What each symbol does to the units:
soke: @>dofi, §>kebe, ~>vudi, *>rido, !>lona
mefa: @>bisi, §>zese, ~>nebo, *>pezu, !>soke
gosa: @>sese, §>tiri, ~>dano, *>-, !>zamu
sizo: @>zese, §>bisi, ~>kagi, *>foza, !>zepe
zofi: @>mafa, §>lefi, ~>-, *>pusa, !>mapu
tiri: @>fupo, §>gosa, ~>lona, *>-, !>soma
kebe: @>zepe, §>soke, ~>mone, *>beve, !>dano
fozu: @>nalo, §>teda, ~>-, *>dopo, !>davo
biba: @>pezu, §>foza, ~>bisi, *>-, !>neko
rulu: @>mone, §>tata, ~>-, *>zepe, !>teda
pusa: @>gesi, §>buta, ~>zofi, *>zamu, !>zese
dofi: @>soke, §>zepe, ~>tata, *>neko, !>dopo
buta: @>paku, §>pusa, ~>lefi, *>soma, !>mefa
beve: @>zavu, §>rido, ~>kebe, *>-, !>gosa
foza: @>mufo, §>biba, ~>sizo, *>-, !>zavu
mone: @>rulu, §>vudi, ~>-, *>kebe, !>goru
dopo: @>lona, §>pezo, ~>fozu, *>fupo, !>paku
tata: @>vudi, §>rulu, ~>-, *>dofi, !>fozu
vudi: @>tata, §>mone, ~>-, *>soke, !>nalo
zavu: @>beve, §>neko, ~>zepe, *>-, !>sese
nebo: @>mulu, §>mapu, ~>-, *>mefa, !>vudi
bimi: @>zamu, §>vopu, ~>gesi, *>-, !>foza
goru: @>teda, §>nalo, ~>-, *>dano, !>zofi
lona: @>dopo, §>dano, ~>nalo, *>tiri, !>buta
gesi: @>pusa, §>paku, ~>mafa, *>bimi, !>sizo
teda: @>goru, §>fozu, ~>-, *>pezo, !>mafa
mapu: @>kagi, §>nebo, ~>-, *>zese, !>mone
zese: @>sizo, §>mefa, ~>mapu, *>mufo, !>kebe
pezu: @>biba, §>mufo, ~>mefa, *>-, !>rido
mafa: @>zofi, §>davo, ~>-, *>gesi, !>kagi
dano: @>pezo, §>lona, ~>goru, *>gosa, !>pusa
pezo: @>dano, §>dopo, ~>teda, *>sese, !>gesi
nalo: @>fozu, §>goru, ~>-, *>lona, !>lefi
davo: @>lefi, §>mafa, ~>-, *>paku, !>mulu
rido: @>neko, §>beve, ~>soke, *>-, !>tiri
kagi: @>mapu, §>mulu, ~>-, *>sizo, !>rulu
fupo: @>tiri, §>sese, ~>dopo, *>-, !>vopu
soma: @>vopu, §>zamu, ~>buta, *>-, !>pezu
paku: @>buta, §>gesi, ~>davo, *>vopu, !>bisi
vopu: @>soma, §>bimi, ~>paku, *>-, !>biba
zamu: @>bimi, §>soma, ~>pusa, *>-, !>mufo
zepe: @>kebe, §>dofi, ~>rulu, *>zavu, !>pezo
bisi: @>mefa, §>sizo, ~>mulu, *>biba, !>dofi
sese: @>gosa, §>fupo, ~>pezo, *>-, !>bimi
neko: @>rido, §>zavu, ~>dofi, *>-, !>fupo
mufo: @>foza, §>pezu, ~>zese, *>-, !>beve
lefi: @>davo, §>zofi, ~>-, *>buta, !>nebo
mulu: @>nebo, §>kagi, ~>-, *>bisi, !>tata

The rows follow the links: the fewer symbols apart two units are, the more alike their rows tend to be.

Each row is also shifted at random along 2 hidden directions that mean nothing.

Some units, each with a row of numbers:
foza: -813	-174	91	-48	-46	-43	-216	-36	-114	273	-111	15	-73	122	-51	1	-245	341	24	357	-398	-337	16	7	42	14	-89	-366	-72	-263	231
tata: 1164	-88	270	-152	-256	-113	429	-346	161	-90	155	168	102	-72	77	232	181	-25	-220	-147	-48	53	-431	215	-128	-7	-28	-204	-52	21	11
mone: 745	-315	-374	87	-483	203	-44	-202	-209	106	199	-17	380	-223	-26	306	-46	238	86	-246	-238	39	-465	-266	16	-157	104	-138	-28	-364	-114
zamu: -972	-428	-268	66	-74	190	-628	151	-149	133	38	-68	259	38	-367	214	-250	693	209	-184	-214	-76	-434	-219	270	86	124	-163	-76	-108	-1
sese: -909	-27	38	-82	153	-183	-452	99	-31	193	-116	61	104	57	-10	116	64	215	38	-19	-309	-214	210	-56	-125	-25	-15	-260	121	126	53
beve: -557	-6	-450	110	-145	67	-413	-28	-205	172	-58	-46	148	121	-117	243	38	261	292	72	-335	-204	-234	-420	111	-32	60	-102	34	-259	295
dano: -782	-54	-290	91	-185	316	-447	65	-27	47	29	-205	326	-38	-222	110	24	342	226	-252	-172	-137	-45	-385	10	-232	107	-17	86	19	-172
zese: 199	-44	-243	129	-139	310	-155	118	-157	155	-43	-301	45	-44	-156	-77	-232	208	127	292	9	-108	-17	-170	103	-270	61	103	-8	-337	-47
paku: -455	283	425	-177	305	-86	219	54	243	-226	-78	-146	-218	139	-44	-156	-19	-157	-45	97	256	-51	262	279	-55	39	-121	119	1	328	-72
davo: -687	-198	399	-214	-166	47	235	-237	290	-286	180	30	95	90	-54	41	-113	154	-61	-236	96	167	-311	198	-48	125	-142	-188	-64	108	-133
lefi: -593	178	-31	10	-139	110	295	61	53	-302	38	-9	-202	69	175	-318	-47	-491	-20	-32	491	488	254	-46	110	278	24	339	52	48	-171
goru: 267	-112	-231	175	-259	165	-215	61	-144	55	122	99	450	-272	-13	112	36	105	-32	-425	49	312	-121	-127	-115	-206	77	-26	38	-100	-261
sizo: 1089	187	301	45	192	7	143	101	-97	346	-231	-86	-108	-221	143	-267	-142	-6	-333	449	-24	-61	542	406	-194	-391	-47	-13	-84	-192	-100
bimi: -660	-173	204	-35	247	-37	-467	192	-52	201	-102	28	127	21	-96	-18	-139	327	-79	83	-126	-117	170	242	-22	-2	26	-201	-70	103	2
zepe: -331	-83	139	-158	-181	113	-135	-264	35	254	72	-185	225	-36	-4	238	21	492	104	20	-624	-438	-63	-214	-149	-337	-195	-346	-23	-99	87
fupo: -512	-6	200	-212	332	-275	-116	-84	124	-155	31	105	-80	169	-64	155	203	24	16	-169	-117	-237	-167	8	-63	190	-1	-181	45	389	272
fozu: -157	97	296	-121	-39	-235	310	-217	176	-245	80	194	-4	-25	181	-91	169	-314	-102	-264	119	186	123	112	-179	96	-87	-25	53	250	-71
soke: -278	390	-333	16	99	20	390	-14	47	-246	-85	-184	-472	291	144	-136	349	-582	210	273	157	-25	286	-455	26	211	-103	318	73	25	131
mapu: 543	-129	-233	124	-388	245	91	-50	-138	112	38	-10	145	-269	41	-3	-187	73	-43	30	60	277	-76	13	48	-126	49	73	-53	-447	-206

In each set, the symbols that take the first to the second take the third to the fourth, perhaps in another order. Give the fourth.
Answer with the unit's name.
A 586	342	-157	109	54	-112	338	56	-8	-235	8	93	-132	-151	202	-322	166	-798	-173	-187	486	417	406	-22	-120	97	85	411	240	173	-169
B 612	-49	-112	120	84	262	-332	307	-100	129	-69	-102	249	-183	-319	-187	-165	215	-90	-36	171	98	118	85	31	-345	187	137	31	18	-271
C 352	134	210	-206	157	-101	325	-263	214	-102	53	-8	-164	137	52	93	266	-65	34	88	-134	-287	-109	-34	-88	25	-105	-84	28	105	135
D sese

A -1261	-58	198	-175	-230	283	-142	-184	162	120	34	-267	99	190	-28	29	-274	490	140	245	-424	-302	92	-16	29	-197	-269	-258	-208	-250	68
B -17	47	-448	186	-413	192	154	-69	-210	109	15	67	36	-135	128	-55	63	-250	95	-3	5	153	190	-302	-34	-96	7	134	151	-400	-92
C -221	242	-152	171	456	-131	-104	381	-98	-124	-67	25	-457	111	10	-253	19	-418	52	217	521	189	193	-2	197	331	187	402	73	248	92
D bisi

A 462	-151	446	-173	-111	-4	230	-167	195	-216	129	184	182	-53	-57	105	-108	147	-196	-318	123	166	-298	378	-58	14	-25	-162	-95	135	-187
B -656	-19	-93	-41	-374	205	395	-164	73	-224	146	-45	-195	82	166	-144	-33	-293	129	76	249	253	-111	-187	243	236	-148	165	-149	-236	-27
C -268	192	395	-249	32	-55	372	-215	251	-183	60	-98	-345	232	42	-75	-33	4	6	276	29	-239	109	166	29	72	-265	-9	-84	81	163
D soke

A 535	-186	-82	186	347	-65	-293	193	49	-57	82	19	-106	69	-246	120	-47	45	0	-72	213	102	-406	91	252	228	225	117	-4	276	143
B 614	-23	-262	186	-152	290	-163	171	-124	233	-30	-236	-1	-124	-64	-92	-189	156	36	296	15	-68	26	-35	118	-236	8	121	-93	-274	-28
C 872	274	421	-80	473	-305	235	54	200	-146	-139	46	-154	-11	80	-144	296	-284	-249	-111	190	-68	208	287	-257	-41	46	14	152	471	-132
D mafa

A 375	310	362	-204	413	-257	238	-57	201	-148	37	58	-63	77	70	-65	273	-156	-160	-147	76	-132	145	140	-129	-10	-42	-73	69	502	-54
B 20	105	-309	262	-154	58	-7	151	-110	41	-50	4	180	-287	111	-144	93	-294	-59	-217	153	243	344	-157	-148	-144	78	215	170	-191	-290
C 666	-3	361	-4	511	-345	-39	123	100	-33	-61	210	-94	5	-107	-123	35	-66	-208	50	179	-12	-21	452	-37	117	78	-50	-16	422	109
D pusa

A -298	115	467	-249	310	-20	156	-51	223	-274	9	-49	-172	171	-61	-157	-55	-9	-44	61	202	-10	176	286	-115	57	-92	-24	-2	369	-30
B -536	29	197	48	-349	132	243	-86	-11	167	-91	20	-44	-55	228	-218	-210	-100	-116	232	30	142	456	207	-121	-104	-188	-80	-56	-385	-114
C 560	35	-148	-65	-35	172	190	-149	153	-146	28	-187	-172	163	-129	-20	-75	-26	173	284	258	-46	-331	-134	305	99	23	191	-126	-11	76
D mone

A -944	178	-111	200	56	254	-313	377	-83	17	-126	-262	-14	66	-8	-312	-193	-42	159	146	173	127	579	-127	64	-126	-12	281	56	-65	-196
B -252	159	483	-139	276	-16	184	12	334	-225	-8	-130	-130	83	-118	-126	-72	23	-107	20	172	-98	47	252	-48	78	-77	-32	-62	367	-61
C -370	-17	236	-192	178	-160	46	-113	79	-27	-5	52	-358	287	9	68	-24	51	-15	279	-21	-215	-206	74	172	266	-121	-138	-122	42	363
D mufo

A -987	-133	-454	36	-569	265	-21	-178	-81	-19	90	-114	179	41	103	103	-21	41	310	-102	-184	80	-123	-491	74	-12	-94	-16	40	-477	-22
B -521	120	-110	134	47	288	-396	292	-12	117	-82	-306	120	-31	-194	-230	-168	56	101	65	185	60	377	-68	28	-189	62	183	85	-37	-216
C 217	27	-366	136	-86	182	-129	-4	-128	183	-16	-245	35	-16	-37	73	118	22	151	128	-187	-178	8	-371	58	-261	-5	42	56	-274	-66
D zamu

A 104	210	-151	55	25	194	277	-3	72	-202	31	-233	-463	177	86	-203	23	-346	170	273	285	11	28	-200	178	211	-11	312	-94	48	66
B -69	178	112	-134	-100	-26	24	-171	17	185	-66	-152	49	-30	55	13	52	139	-7	181	-397	-361	183	-39	-257	-317	-188	-195	59	-73	35
C -633	-88	221	-144	-226	18	-92	-123	53	55	142	135	365	-220	172	76	-4	180	-100	-357	-167	90	126	56	-336	-171	-48	-171	28	-98	-305
D lefi

A -185	80	37	80	237	-279	-88	158	-171	328	-253	48	-272	-23	110	-218	-90	-60	-153	487	-106	-145	622	171	-11	-14	-46	2	-2	-226	249
B -701	-130	-119	-65	18	-156	-273	-62	-123	307	-75	32	79	76	-28	177	38	282	126	137	-544	-390	77	-118	-47	-79	-80	-321	-44	-145	263
C 628	228	274	-13	347	-161	-117	161	-23	204	-175	-4	130	-266	-13	-136	151	0	-198	-101	-88	-175	531	256	-361	-429	41	-85	168	213	-165
D gesi

A -315	-151	211	-86	-375	168	151	-208	-13	135	-3	16	132	-105	88	-84	-228	165	-114	59	-91	124	59	156	-65	-148	-181	-191	-140	-396	-92
B -161	184	192	-250	101	-135	314	-275	247	-204	66	-58	-199	267	121	64	218	-136	45	115	-182	-366	-45	-111	-87	51	-193	-113	-6	148	162
C -537	-114	-131	126	-272	264	-60	105	-74	-18	20	-48	222	-114	-47	-119	-189	50	-37	-130	180	336	191	49	65	-46	20	132	-30	-287	-294
D mefa

A -255	365	427	-65	402	-128	311	89	121	-235	-171	-41	-294	194	42	-347	34	-374	-169	208	318	72	592	339	-87	57	-133	150	-6	377	-72
B -688	61	324	-47	133	80	-214	129	42	97	-144	-183	94	-24	-74	-178	-152	295	-105	61	-110	-141	428	206	-103	-218	-141	-92	-87	55	-141
C 185	-88	383	-170	-208	15	453	-301	213	-214	116	46	-83	-17	145	-11	-159	5	-114	25	-11	147	-122	238	8	102	-105	-79	-225	-59	16
D kagi

A -311	-1	222	39	-82	48	15	75	17	24	-45	95	124	-249	110	-252	-218	8	-186	-17	171	287	437	392	-176	-138	-34	25	-43	-122	-349
B 565	-129	-336	85	-370	206	-19	-105	-189	142	131	18	341	-196	14	155	-47	84	-24	-176	-159	180	-237	-173	18	-200	68	1	-21	-313	-131
C -549	116	-21	14	138	202	57	105	200	-285	18	-269	-169	281	-171	-196	-99	-152	200	-51	428	137	-17	-55	270	141	-23	308	39	352	-88
D dofi

A 191	-56	-105	6	-194	67	159	-139	58	-323	211	32	117	-21	-30	129	96	-74	92	-444	175	293	-389	-174	-17	117	69	108	99	97	-136
B -493	228	178	53	2	-133	160	63	-30	61	-98	172	126	-205	239	-294	121	-407	-202	-91	63	154	853	163	-358	-60	-98	55	108	-108	-313
C -532	24	-275	8	267	-114	-176	95	8	-173	-11	28	-83	195	-63	127	162	-218	242	-145	95	-33	-206	-318	166	269	140	146	115	270	181
D sese

A 640	-236	-356	36	-259	270	-340	-74	-72	211	58	-176	366	-44	-223	335	-59	459	211	-119	-387	-231	-582	-356	77	-353	45	-194	-63	-215	12
B 43	-147	-315	113	-478	187	-2	-157	-167	88	39	-32	221	-82	45	122	50	-30	120	-136	-125	147	-110	-276	-5	-122	-42	-19	56	-429	-66
C 386	-63	75	-175	192	-296	124	-184	70	5	97	179	-170	173	7	295	204	116	48	69	-245	-286	-401	-22	50	183	-45	-176	-11	159	351
D dofi

A 16	-306	-111	-41	146	68	-394	117	14	-171	169	51	117	142	-380	287	-131	404	116	-238	84	-12	-759	-56	285	309	145	-81	-167	258	150
B -628	94	502	-229	243	-20	128	-63	325	-196	35	-66	-135	239	-37	-116	-70	31	27	3	109	-89	108	261	41	28	-176	-88	-61	335	-12
C 483	-22	-238	85	109	-35	-23	82	-71	25	-14	46	-365	124	-84	19	-10	-161	118	285	113	16	-303	-77	304	261	130	174	-51	-36	248
D bisi

A 568	-410	-225	-63	-113	70	-185	-40	-82	-58	118	17	-61	150	-233	369	-198	398	172	9	-67	-67	-902	-180	346	270	134	-110	-184	-57	386
B 194	120	-403	90	157	-137	-5	36	-112	-79	36	31	-280	164	19	40	242	-231	201	61	-55	-98	-175	-275	122	225	102	136	117	29	332
C 229	-256	-362	110	-77	158	-433	86	-181	258	-1	-46	79	-72	-238	244	-211	438	96	122	-264	-92	-381	-87	245	18	176	-46	-143	-327	199
D beve

